Here is a tiny trained network, its code and every weight. The questions are about switching its units off for an input and a class, where a switched-off unit gives its printed mean instead of its output.

import numpy as np


def w(rows, s, z=0):
    codes = np.array(rows[::2]) - 128.0
    scale = np.full(codes.shape[1], s)
    scale[-1] = z or s
    return codes * scale


def norm(h):
    return h / np.sqrt((h * h).mean(-1, keepdims=True) + 1e-5)


def f(y):
    return y / 2 * (1 + np.tanh(0.7978845608 * (y + 0.044715 * y**3)))


def log_softmax(a):
    a = a - a.max(-1, keepdims=True)
    return a - np.log(np.exp(a).sum(-1, keepdims=True))


def net(x, mask):
    res = np.array(x, float).reshape(1, 5) / 4 @ E
    u = 0
    for l in range(4):
        y = f(norm(res) @ A[l][:, :-1].T + A[l][:, -1])
        res = res + np.where(mask[u : u + 6], y, B[l][:, -1]) @ B[l][:, :-1]
        u += 6
    return log_softmax(norm(res)[-1] @ U[:, :-1].T + U[:, -1])


A, B = {}, {}
E = w([
[117,237,124,73,148,49],'x0',
[253,127,211,43,151,138],'x1',
[81,85,230,47,80,93],'x2',
[215,135,125,166,38,44],'x3',
[72,79,21,23,136,50],'x4',
],0.0059)
A[0] = w([
[202,1,106,54,192,132,19],'L0N0',
[101,110,155,77,135,93,91],'L0N1',
[119,120,116,121,110,167,132],'L0N2',
[107,106,146,89,115,116,108],'L0N3',
[58,112,149,16,80,31,15],'L0N4',
[47,209,35,146,230,119,7],'L0N5',
],0.0092,0.0013)
B[0] = w([
[253,104,37,51,49,223,210],'L0N0',
[122,96,195,107,141,104,158],'L0N1',
[218,167,109,104,159,25,135],'L0N2',
[100,171,171,84,106,199,146],'L0N3',
[61,94,209,74,47,11,238],'L0N4',
[73,204,54,149,190,164,254],'L0N5',
],0.0082,0.0048)
A[1] = w([
[126,88,131,143,146,119,119],'L1N0',
[112,159,91,141,156,118,133],'L1N1',
[106,119,186,90,133,99,166],'L1N2',
[102,120,147,113,126,79,4],'L1N3',
[102,130,120,92,89,143,79],'L1N4',
[129,130,162,249,83,134,140],'L1N5',
],0.017,0.0032)
B[1] = w([
[167,197,116,68,120,116,124],'L1N0',
[63,123,132,151,133,194,192],'L1N1',
[26,46,163,137,151,179,211],'L1N2',
[152,139,104,134,60,95,156],'L1N3',
[187,193,164,182,100,41,157],'L1N4',
[245,168,194,132,190,42,255],'L1N5',
],0.012,0.0077)
A[2] = w([
[197,65,89,21,106,133,254],'L2N0',
[226,122,73,115,39,247,33],'L2N1',
[173,114,84,66,137,160,161],'L2N2',
[236,43,71,121,180,134,177],'L2N3',
[49,241,19,206,216,110,187],'L2N4',
[75,117,159,66,68,8,40],'L2N5',
],0.011,0.0019)
B[2] = w([
[49,136,94,199,111,125,196],'L2N0',
[142,165,131,188,71,190,179],'L2N1',
[55,140,190,173,97,122,153],'L2N2',
[174,186,206,151,95,135,195],'L2N3',
[57,219,8,66,185,142,254],'L2N4',
[116,54,164,39,51,148,210],'L2N5',
],0.017,0.0091)
A[3] = w([
[74,35,108,98,52,36,6],'L3N0',
[33,48,198,128,179,188,147],'L3N1',
[123,123,114,245,31,158,104],'L3N2',
[158,88,192,129,156,228,166],'L3N3',
[46,59,118,132,96,27,137],'L3N4',
[215,136,135,157,167,48,105],'L3N5',
],0.011,0.0022)
B[3] = w([
[73,142,226,35,127,151,254],'L3N0',
[215,31,32,152,156,154,228],'L3N1',
[119,95,165,251,136,189,218],'L3N2',
[119,136,43,186,106,65,186],'L3N3',
[144,152,167,64,79,172,222],'L3N4',
[136,133,168,81,168,14,228],'L3N5',
],0.014,0.0056)
U = w([
[130,152,160,248,73,198,96],'0',
[199,23,64,150,184,130,2],'1',
[230,152,179,148,191,44,181],'2',
[105,47,177,40,70,161,183],'3',
[74,205,20,99,189,144,171],'4',
],0.013,0.0036)

Each question gives the input, the list of numbers given to net, and the class t.
The units are the neurons (one row each of A and B). Each row of codes is followed by its name. A weight is (code - 128) times the scale printed after its matrix; where a second scale follows, it is the last column's (A, B and U).
mask holds one flag per neuron, layer by layer. A switched-off neuron (its flag False) gives its mean, the last column of its row in B, instead of its output. The means were averaged over made-up inputs and are rounded, as every weight is.
A unit's drop is (log p(t) with every unit on - log p(t) with that unit switched off) / (log p(t) with every unit on - log p(t) with every unit switched off).
The circuit of an input: a set's keep is (log p(t) with only the set's units on - log p(t) with every unit switched off) / (log p(t) with every unit on - log p(t) with every unit switched off). Starting from the 12 units with the biggest drops (on a tie, the unit counted first), units are removed one at a time, each time the one whose removal leaves the highest keep (on an exact tie, the one counted first), for as long as the keep stays at least 0.8.
units of the circuit, in order: the units of the circuit, biggest drop first
top k neurons: the k neurons with the biggest drops, biggest first
top k neurons in layer l: the k neurons of layer l with the biggest drops, biggest first
drop when u is switched off: that unit's drop, to one decimal
input [-5,-4,-1,-2,-3], class 2: units of the circuit, in order	L1N5
input [-7,-1,-6,1,0], class 2: top 2 neurons	L1N5, L0N0
input [-4,-1,7,-6,-2], class 1: top 2 neurons	L3N1, L1N2
input [5,-4,2,-6,6], class 3: top 3 neurons	L0N4, L2N5, L0N1
input [-2,1,-2,8,7], class 3: top 3 neurons	L0N4, L2N5, L3N0
input [2,8,-1,-6,7], class 0: top 2 neurons	L0N0, L2N0
input [1,4,-4,-3,-1], class 0: top 2 neurons	L0N0, L2N1
input [-6,6,8,-5,-3], class 0: top 3 neurons	L0N0, L0N4, L2N1
input [-5,-8,-6,-3,-6], class 4: top 2 neurons	L2N4, L0N5
input [-4,4,8,-8,-5], class 1: drop when L3N1 is switched off	0.1
input [5,-1,1,-3,3], class 3: drop when L0N4 is switched off	2.7
input [-8,-8,-7,0,-4], class 2: drop when L1N5 is switched off	1.0
input [-3,-2,-8,6,-1], class 2: drop when L1N5 is switched off	0.7
input [-8,6,7,0,-3], class 0: top neuron in layer 0	L0N0
